Here is a tiny trained network, its code and every weight. The questions are about switching its units off for an input and a class, where a switched-off unit gives its printed mean instead of its output.

import numpy as np


def w(rows, s, z=0):
    codes = np.array(rows[::2]) - 128.0
    scale = np.full(codes.shape[1], s)
    scale[-1] = z or s
    return codes * scale


def f(y):
    return np.maximum(y, 0)


def log_softmax(a):
    a = a - a.max(-1, keepdims=True)
    return a - np.log(np.exp(a).sum(-1, keepdims=True))


def net(x, mask):
    res = np.array(x, float).reshape(1, 3) / 4 @ E
    y = f(res @ A[0][:, :-1].T + A[0][:, -1])
    res = res + np.where(mask, y, B[0][:, -1]) @ B[0][:, :-1]
    return log_softmax(res[-1] @ U[:, :-1].T + U[:, -1])


A, B = {}, {}
E = w([
[90,108,222,37,120,22,182,167,90],'x0',
[137,90,92,77,142,154,65,204,192],'x1',
[201,240,96,117,255,53,167,126,222],'x2',
],0.013)
A[0] = w([
[81,65,101,162,77,138,98,123,137,217],'n0',
[150,125,81,165,142,178,116,131,120,87],'n1',
[43,98,171,90,39,137,115,135,106,253],'n2',
[49,63,157,135,71,81,134,152,70,78],'n3',
[139,161,228,110,120,74,181,112,154,128],'n4',
[98,93,204,94,70,123,153,119,111,29],'n5',
[192,140,127,103,106,86,129,223,191,151],'n6',
[117,130,165,63,84,143,125,221,201,160],'n7',
[124,81,153,72,149,112,122,245,187,165],'n8',
[221,187,29,120,220,135,71,102,224,195],'n9',
[118,179,160,101,142,65,150,124,102,150],'n10',
[123,81,145,67,169,98,89,216,117,230],'n11',
[92,205,199,132,176,78,188,112,107,228],'n12',
[91,56,237,66,90,86,177,145,24,135],'n13',
[143,213,173,142,131,60,178,87,117,160],'n14',
[156,162,185,167,179,76,206,78,113,196],'n15',
[65,93,237,134,67,53,142,155,80,229],'n16',
[172,89,99,123,100,165,103,108,132,165],'n17',
[102,208,172,115,167,99,177,74,109,167],'n18',
],0.012,0.0036)
B[0] = w([
[106,146,102,148,117,164,72,125,84,188],'n0',
[138,128,67,164,128,111,124,177,118,170],'n1',
[77,117,99,145,147,135,39,48,115,210],'n2',
[180,128,57,151,119,78,114,163,213,196],'n3',
[165,161,93,144,142,146,104,94,171,183],'n4',
[173,67,78,57,90,63,90,135,189,177],'n5',
[162,100,97,101,98,83,129,103,158,176],'n6',
[61,111,141,60,119,156,156,57,83,176],'n7',
[123,83,124,49,88,119,123,37,110,187],'n8',
[190,139,42,137,134,3,86,177,220,252],'n9',
[160,207,101,145,159,98,186,141,167,175],'n10',
[120,93,151,69,58,178,154,66,105,183],'n11',
[186,167,133,178,120,114,156,104,156,196],'n12',
[188,39,75,33,50,28,160,154,218,227],'n13',
[201,188,152,190,190,123,189,127,170,191],'n14',
[178,185,123,157,153,100,196,125,144,195],'n15',
[200,65,118,49,22,36,201,120,160,214],'n16',
[108,119,68,147,158,146,124,160,119,167],'n17',
[191,181,116,167,175,149,187,89,143,184],'n18',
],0.012,0.029)
U = w([
[136,161,167,151,122,130,193,105,118,117],'0',
[137,166,97,163,172,100,130,146,175,151],'1',
[47,151,250,69,224,107,139,245,62,3],'2',
[101,121,94,176,99,152,113,153,117,129],'3',
[30,131,133,169,151,215,92,99,47,91],'4',
[101,129,250,52,203,208,146,222,41,3],'5',
[105,53,119,59,61,94,133,134,140,130],'6',
],0.017,0.013)

Each question gives the input, the list of numbers given to net, and the class t.
The units are the neurons (one row each of A and B). Each row of codes is followed by its name. A weight is (code - 128) times the scale printed after its matrix; where a second scale follows, it is the last column's (A, B and U).
mask holds one flag per neuron, in row order. A switched-off neuron (its flag False) gives its mean, the last column of its row in B, instead of its output. The means were averaged over made-up inputs and are rounded, as every weight is.
A unit's drop is (log p(t) with every unit on - log p(t) with that unit switched off) / (log p(t) with every unit on - log p(t) with every unit switched off).
The circuit of an input: a set's keep is (log p(t) with only the set's units on - log p(t) with every unit switched off) / (log p(t) with every unit on - log p(t) with every unit switched off). Starting from the 12 units with the biggest drops (on a tie, the unit counted first), units are removed one at a time, each time the one whose removal leaves the highest keep (on an exact tie, the one counted first), for as long as the keep stays at least 0.8.
units of the circuit, in order: the units of the circuit, biggest drop first
most important unit: the unit with the biggest drop
top k neurons: the k neurons with the biggest drops, biggest first
drop of u: that unit's drop, to one decimal
input [-8,6,-3], class 1: most important unit -> n9
input [-5,-1,-6], class 4: units of the circuit, in order -> n9, n13, n16
input [-2,-7,1], class 0: top 2 neurons -> n9, n3
input [-1,-6,1], class 0: top 2 neurons -> n9, n3
input [-5,-6,-4], class 4: top 3 neurons -> n9, n13, n16
input [-3,7,-4], class 4: top 2 neurons -> n13, n16
input [-3,4,-5], class 4: top 2 neurons -> n13, n9
input [-7,5,-3], class 1: top 2 neurons -> n11, n9
input [-4,1,-6], class 4: top 2 neurons -> n9, n13
input [-4,-3,-2], class 4: top 2 neurons -> n9, n13
input [-4,6,-3], class 4: top 2 neurons -> n13, n16
input [0,8,6], class 6: drop of n9 -> 0.0
input [-8,-5,-3], class 3: drop of n1 -> 0.1
input [4,-8,-1], class 1: most important unit -> n14
input [-2,-1,-2], class 4: drop of n9 -> 0.2
